Below are the code and all the weights of a small trained network. Each question names an input and a target symbol and asks about switching units off, where a switched-off unit gives its printed mean instead of its output.

import numpy as np


def w(rows, s, z=0):
    codes = np.array(rows[::2]) - 128.0
    scale = np.full(codes.shape[1], s)
    scale[-1] = z or s
    return codes * scale


def norm(h):
    return h / np.sqrt((h * h).mean(-1, keepdims=True) + 1e-5)


def f(y):
    return y / 2 * (1 + np.tanh(0.7978845608 * (y + 0.044715 * y**3)))


def softmax(a):
    e = np.exp(a - a.max(-1, keepdims=True))
    return e / e.sum(-1, keepdims=True)


def log_softmax(a):
    a = a - a.max(-1, keepdims=True)
    return a - np.log(np.exp(a).sum(-1, keepdims=True))


def net(x, mask):
    ids = ['θλμξπτφ'.index(c) for c in x.split()]
    T = len(ids)
    res = E[ids] + P[:T]
    u = 0
    for l in range(2):
        r = norm(res)
        for j in range(2):
            rows = slice(3 * j, 3 * j + 3)
            q, k, v = (r @ M[l][rows].T for M in (Q, K, V))
            z = softmax(np.where(np.tri(T) > 0, q @ k.T / 3**0.5, -1e9)) @ v
            o = O[l][rows]
            res = res + np.where(mask[u + j], z, o[:, -1]) @ o[:, :-1]
        u += 2
        y = f(norm(res) @ A[l][:, :-1].T + A[l][:, -1])
        res = res + np.where(mask[u : u + 12], y, B[l][:, -1]) @ B[l][:, :-1]
        u += 12
    return log_softmax(norm(res)[-1] @ U[:, :-1].T + U[:, -1])


Q, K, V, O, A, B = {}, {}, {}, {}, {}, {}
E = w([
[205,112,166,103,124,117],'θ',
[34,114,232,114,118,91],'λ',
[161,76,91,151,123,254],'μ',
[85,108,216,124,167,102],'ξ',
[72,107,220,127,163,96],'π',
[78,110,213,126,167,105],'τ',
[75,162,134,97,73,139],'φ',
],0.0084)
P = w([
[101,58,74,2,184,108],'0',
[130,91,124,38,141,124],'1',
[127,110,141,69,136,122],'2',
[128,124,148,93,127,125],'3',
[130,133,153,115,123,128],'4',
[128,140,157,135,123,130],'5',
[129,146,159,152,116,130],'6',
[129,149,165,167,110,131],'7',
[132,154,164,182,105,131],'8',
[128,156,167,198,102,131],'9',
[124,159,167,211,95,131],'10',
],0.0073)
Q[0] = w([
[177,77,253,126,100,170],'L0H1',
[105,99,153,85,170,147],'L0H1',
[135,166,80,124,55,133],'L0H1',
[128,170,101,139,61,142],'L0H2',
[171,181,96,77,173,103],'L0H2',
[98,220,142,137,181,126],'L0H2',
],0.0073)
K[0] = w([
[165,3,67,189,199,224],'L0H1',
[141,87,121,135,179,75],'L0H1',
[91,160,66,72,91,163],'L0H1',
[123,43,123,108,150,165],'L0H2',
[139,155,215,62,173,109],'L0H2',
[93,68,196,162,99,118],'L0H2',
],0.0062)
V[0] = w([
[102,105,52,115,113,192],'L0H1',
[88,62,134,155,88,124],'L0H1',
[253,101,173,141,159,97],'L0H1',
[83,128,132,98,163,59],'L0H2',
[75,173,123,132,160,64],'L0H2',
[174,71,132,193,192,194],'L0H2',
],0.0052)
O[0] = w([
[116,233,171,162,157,89,165],'L0H1',
[144,176,113,106,141,135,163],'L0H1',
[94,73,5,145,89,75,250],'L0H1',
[112,89,85,62,98,154,229],'L0H2',
[164,78,133,102,71,190,35],'L0H2',
[129,254,162,145,121,119,71],'L0H2',
],0.0049,0.0016)
A[0] = w([
[134,52,113,86,3,123,94],'L0N1',
[122,153,120,183,138,144,126],'L0N2',
[129,114,168,127,171,158,134],'L0N3',
[96,76,105,158,120,157,126],'L0N4',
[133,215,157,120,113,80,94],'L0N5',
[172,88,7,148,61,51,2],'L0N6',
[114,93,212,125,139,138,190],'L0N7',
[183,142,38,153,147,45,83],'L0N8',
[140,87,28,110,110,197,137],'L0N9',
[165,192,123,104,141,142,97],'L0N10',
[82,136,54,110,124,82,174],'L0N11',
[129,92,110,179,93,93,40],'L0N12',
],0.0079,0.0055)
B[0] = w([
[87,109,52,164,160,177,200],'L0N1',
[138,148,66,127,117,114,138],'L0N2',
[141,127,93,137,93,93,156],'L0N3',
[138,154,82,125,113,119,143],'L0N4',
[122,104,68,95,81,147,158],'L0N5',
[145,212,129,120,254,190,132],'L0N6',
[142,144,8,122,111,94,255],'L0N7',
[131,243,136,106,151,150,121],'L0N8',
[109,45,172,80,58,86,165],'L0N9',
[143,79,128,152,79,149,125],'L0N10',
[123,66,176,99,79,182,138],'L0N11',
[192,128,177,170,197,141,110],'L0N12',
],0.0067,0.0059)
Q[1] = w([
[110,146,168,131,186,184],'L1H1',
[108,131,167,100,202,125],'L1H1',
[113,251,92,167,130,116],'L1H1',
[160,108,138,130,104,123],'L1H2',
[143,117,191,104,230,139],'L1H2',
[129,81,127,93,137,159],'L1H2',
],0.016)
K[1] = w([
[153,108,152,30,181,107],'L1H1',
[149,131,145,20,151,147],'L1H1',
[142,166,169,145,44,65],'L1H1',
[85,115,108,148,137,152],'L1H2',
[119,103,164,5,124,123],'L1H2',
[113,94,111,80,158,89],'L1H2',
],0.013)
V[1] = w([
[147,166,158,45,153,115],'L1H1',
[1,146,181,158,122,106],'L1H1',
[160,118,132,191,196,28],'L1H1',
[124,64,143,82,112,220],'L1H2',
[70,204,160,104,92,155],'L1H2',
[231,151,143,120,77,172],'L1H2',
],0.0065)
O[1] = w([
[140,115,119,198,26,164,46],'L1H1',
[254,107,58,130,158,134,46],'L1H1',
[101,154,59,37,35,170,5],'L1H1',
[114,191,33,145,179,104,220],'L1H2',
[209,77,96,191,92,142,11],'L1H2',
[42,66,49,147,190,124,56],'L1H2',
],0.0061,0.0027)
A[1] = w([
[100,80,136,111,155,109,35],'L1N1',
[116,230,113,134,151,99,48],'L1N2',
[169,135,168,73,90,161,111],'L1N3',
[112,45,157,107,146,143,73],'L1N4',
[218,140,107,79,146,146,92],'L1N5',
[152,168,157,88,108,117,27],'L1N6',
[147,250,145,158,176,149,37],'L1N7',
[96,106,157,143,72,152,165],'L1N8',
[162,100,153,217,131,94,2],'L1N9',
[143,171,96,122,92,134,139],'L1N10',
[129,120,140,102,122,87,86],'L1N11',
[98,176,141,115,178,143,161],'L1N12',
],0.013,0.0058)
B[1] = w([
[54,119,106,103,127,103,190],'L1N1',
[176,179,80,103,125,119,213],'L1N2',
[147,130,157,166,168,179,143],'L1N3',
[130,175,160,150,127,96,167],'L1N4',
[80,95,70,97,91,119,122],'L1N5',
[127,149,178,93,131,119,115],'L1N6',
[159,253,115,72,124,58,162],'L1N7',
[111,125,120,91,155,79,186],'L1N8',
[149,120,180,136,49,87,130],'L1N9',
[114,133,123,174,166,150,178],'L1N10',
[134,125,147,129,127,165,204],'L1N11',
[169,84,122,134,95,160,254],'L1N12',
],0.014,0.0033)
U = w([
[18,112,110,65,149,34,39],'θ',
[144,7,44,149,108,217,203],'λ',
[219,235,63,85,126,124,254],'μ',
[135,138,194,140,185,161,66],'ξ',
[127,143,182,147,165,193,28],'π',
[133,140,197,151,179,179,161],'τ',
[184,93,188,178,2,66,134],'φ',
],0.0066,0.00057)

Each question gives the input, a string of symbols that net reads in full, and the target symbol t.
The units are the heads (3 rows each of Q, K, V and O) and the neurons (one row each of A and B). Each row of codes is followed by its name. A weight is (code - 128) times the scale printed after its matrix; where a second scale follows, it is the last column's (O, A, B and U).
mask holds one flag per unit, layer by layer, with each layer's heads first. A switched-off unit (its flag False) gives its mean, the last column of its rows in O or B, instead of its output. The means were averaged over made-up inputs and are rounded, as every weight is.
A unit's drop is (log p(t) with every unit on - log p(t) with that unit switched off) / (log p(t) with every unit on - log p(t) with every unit switched off).
The circuit of an input: a set's keep is (log p(t) with only the set's units on - log p(t) with every unit switched off) / (log p(t) with every unit on - log p(t) with every unit switched off). Starting from the 12 units with the biggest drops (on a tie, the unit counted first), units are removed one at a time, each time the one whose removal leaves the highest keep (on an exact tie, the one counted first), for as long as the keep stays at least 0.8.
units of the circuit, in order: the units of the circuit, biggest drop first
most important unit: the unit with the biggest drop
top k neurons: the k neurons with the biggest drops, biggest first
k most important neurons of layer l: the k neurons of layer l with the biggest drops, biggest first
which heads matter: for each layer, one digit per head in row order, 1 if its drop is at least 0.15 and else 0, layers parted by /
input π μ θ τ μ μ π, target μ: 4 most important neurons of layer 0 : [L0N9 L0N7 L0N10 L0N11]
input θ λ π φ ξ θ ξ, target λ: which heads matter : 11 / 00
input φ θ φ μ θ θ π π τ τ, target τ: which heads matter : 00 / 11
input π π θ θ τ μ ξ τ θ, target τ: which heads matter : 00 / 01
input μ φ φ, target φ: which heads matter : 10 / 11
input τ θ φ φ π λ π μ θ θ, target θ: most important unit : L1H2
input π μ θ μ μ, target μ: which heads matter : 11 / 00
input π τ θ π θ θ θ μ φ π, target φ: units of the circuit, in order : [L0N9 L1H2 L1N9]
input θ φ φ π ξ λ θ θ θ φ λ, target λ: units of the circuit, in order : [L1H1 L0N9 L1N7 L0H1]
input λ θ τ θ τ, target λ: units of the circuit, in order : [L0H1 L1N7 L1H1]
input τ τ θ φ θ μ ξ θ λ π, target λ: which heads matter : 00 / 11
input ξ λ τ μ φ λ, target φ: which heads matter : 00 / 11
input τ ξ τ μ τ τ φ μ μ μ, target μ: which heads matter : 01 / 10
input λ τ φ φ τ, target λ: which heads matter : 01 / 01
input π φ τ π, target λ: which heads matter : 01 / 01
input ξ φ θ θ τ θ λ ξ, target λ: units of the circuit, in order : [L1N7 L1H1]
input φ φ τ π λ λ, target λ: units of the circuit, in order : [L1N7 L0N9 L1H1]
input φ μ θ φ θ ξ θ φ θ, target φ: which heads matter : 00 / 01
input φ φ π φ ξ λ π μ λ, target μ: units of the circuit, in order : [L0H1 L0N9 L1N2]
input θ θ τ π θ ξ μ, target ξ: which heads matter : 11 / 01
input τ μ τ θ θ φ φ φ, target φ: units of the circuit, in order : [L1H1 L1H2 L1N9]
input μ τ ξ θ φ π, target φ: units of the circuit, in order : [L1H2 L1H1 L0H1 L1N9]
input θ ξ θ τ φ φ θ θ θ μ, target θ: top 3 neurons : [L0N9 L0N6 L0N1]
input τ θ τ θ π θ θ θ φ μ ξ, target μ: most important unit : L1H1
